Rows and whether each has a hidden trait (one of two labels; each part has its own):
-3 13 13 -2 6 -3 -43 1 -7 -21 1 3 12 0 7 1 -2 3 -8 -5 -6 -9 6 -9 2 -6 4
 30 9 -9 15 -2 3 2 -10 -18 2 -1 -8 5 -2 -2 5 4 11 -4 -7 2 -12 -12 13 -3
 8 -12 31 11 7
G
14 23 -22 -24 29 -8 3 -36 32 1 -5 12 39 -2 1 44 3 2 -46 5 -16 -24 6 -13
 12 -67 -5 47 16 -12 7 4 2 12 -9 -6 0 -7 -18 8 62 9 -3 15 21 -16 -13 7
 -42 0 36 3 23 98 63 23 8
G
12 9 42 3 6 -8 -66 11 -37 6 8 2 56 -2 -6 -17 -12 -36 -62 -12 -21 12 -14
 -15 -7 -28 0 -15 -2 -6 3 6 10 26 21 10 -7 0 -16 12 -64 -3 -16 -14 0 -6
 -2 -27 -32 -2 10 1 -3 71 -37 4 24
D
-3 17 -4 -7 12 1 -26 -6 2 -18 2 1 17 0 7 3 -1 -2 -3 -4 0 -22 2 -11 6 -5
 7 24 4 -8 10 0 4 -4 10 -16 2 -1 -9 3 -18 -1 2 9 9 0 -8 1 0 -9 7 1 15 3
 43 13 2
G
3 6 22 -3 5 0 -55 9 -18 -4 7 -1 41 -1 -2 -17 -12 -22 -23 -9 -8 0 -6 -10
 -8 -10 6 -14 0 -9 11 6 4 11 23 -3 -3 2 -14 10 -54 0 -10 2 4 2 -6 -24
 -12 -4 5 0 0 38 -2 4 16
D
4 20 -5 -3 19 -7 -8 0 -2 -10 1 2 18 0 6 4 1 -4 -9 -1 0 -25 3 -3 7 -2 4
 23 3 -7 2 3 2 2 14 -11 4 -4 -5 3 4 -4 0 -5 10 -4 2 0 -3 2 -5 4 7 -2 16
 9 2
G
5 9 27 3 7 -4 -58 14 -25 -3 7 1 45 -1 -3 -19 -13 -22 -29 -10 -13 4 -5 -9
 -9 -13 4 -15 0 -9 8 7 5 12 22 -1 -4 1 -14 8 -50 -1 -11 -3 5 -2 -5 -22
 -19 -1 5 -1 -3 37 -13 3 17
D
-11 8 48 1 -11 -3 -80 10 -28 -29 -2 6 10 0 5 2 -3 9 -5 -9 -17 6 14 -10
 -4 -8 7 31 15 -8 30 -7 1 13 -44 -24 1 4 -9 12 4 1 10 8 17 0 -11 0 -21
 -25 34 -11 7 -25 33 12 12
G
-2 19 -18 -12 18 3 -18 -16 0 -15 4 0 19 0 4 5 2 -7 -8 -1 5 -30 -2 -14 9
 1 8 19 2 -10 10 3 4 -15 20 -14 1 -3 -7 1 -23 -2 -1 13 8 5 -6 4 1 -12 1
 7 20 18 41 17 2
G
-10 14 10 -3 -9 1 -67 9 -16 -34 -3 6 4 -1 10 5 0 11 -16 -11 -11 -2 17
 -13 9 -4 3 53 19 -15 19 -7 4 16 -32 -21 2 0 -10 17 14 -1 9 1 22 -1 -19
 -1 -16 -24 25 -15 6 4 13 10 10
G
8 9 33 6 4 -7 -56 16 -27 4 6 1 44 -1 -3 -20 -13 -25 -39 -11 -17 8 -8 -7
 -9 -22 2 -14 -2 -6 4 7 6 21 20 5 -4 1 -14 10 -50 -2 -11 -9 3 -5 -4 -25
 -23 1 6 -1 -6 40 -27 1 19
D
-1 12 -12 -12 5 7 -8 -16 5 -10 2 0 10 0 2 5 1 -4 -3 0 5 -18 -3 -10 6 3 4
 4 0 -6 10 1 4 -11 12 -8 -2 -2 -5 -1 -25 2 -1 16 -1 3 -5 -1 0 -7 8 5 15
 29 30 9 0
D
-15 13 7 -5 -10 7 -64 1 -15 -39 -1 4 11 -1 9 10 1 9 -20 -10 -8 -4 13 -20
 11 -3 7 44 17 -17 23 -6 6 5 -30 -26 0 0 -13 13 2 1 8 14 20 5 -24 -8 -20
 -30 28 -12 16 17 36 17 9
G
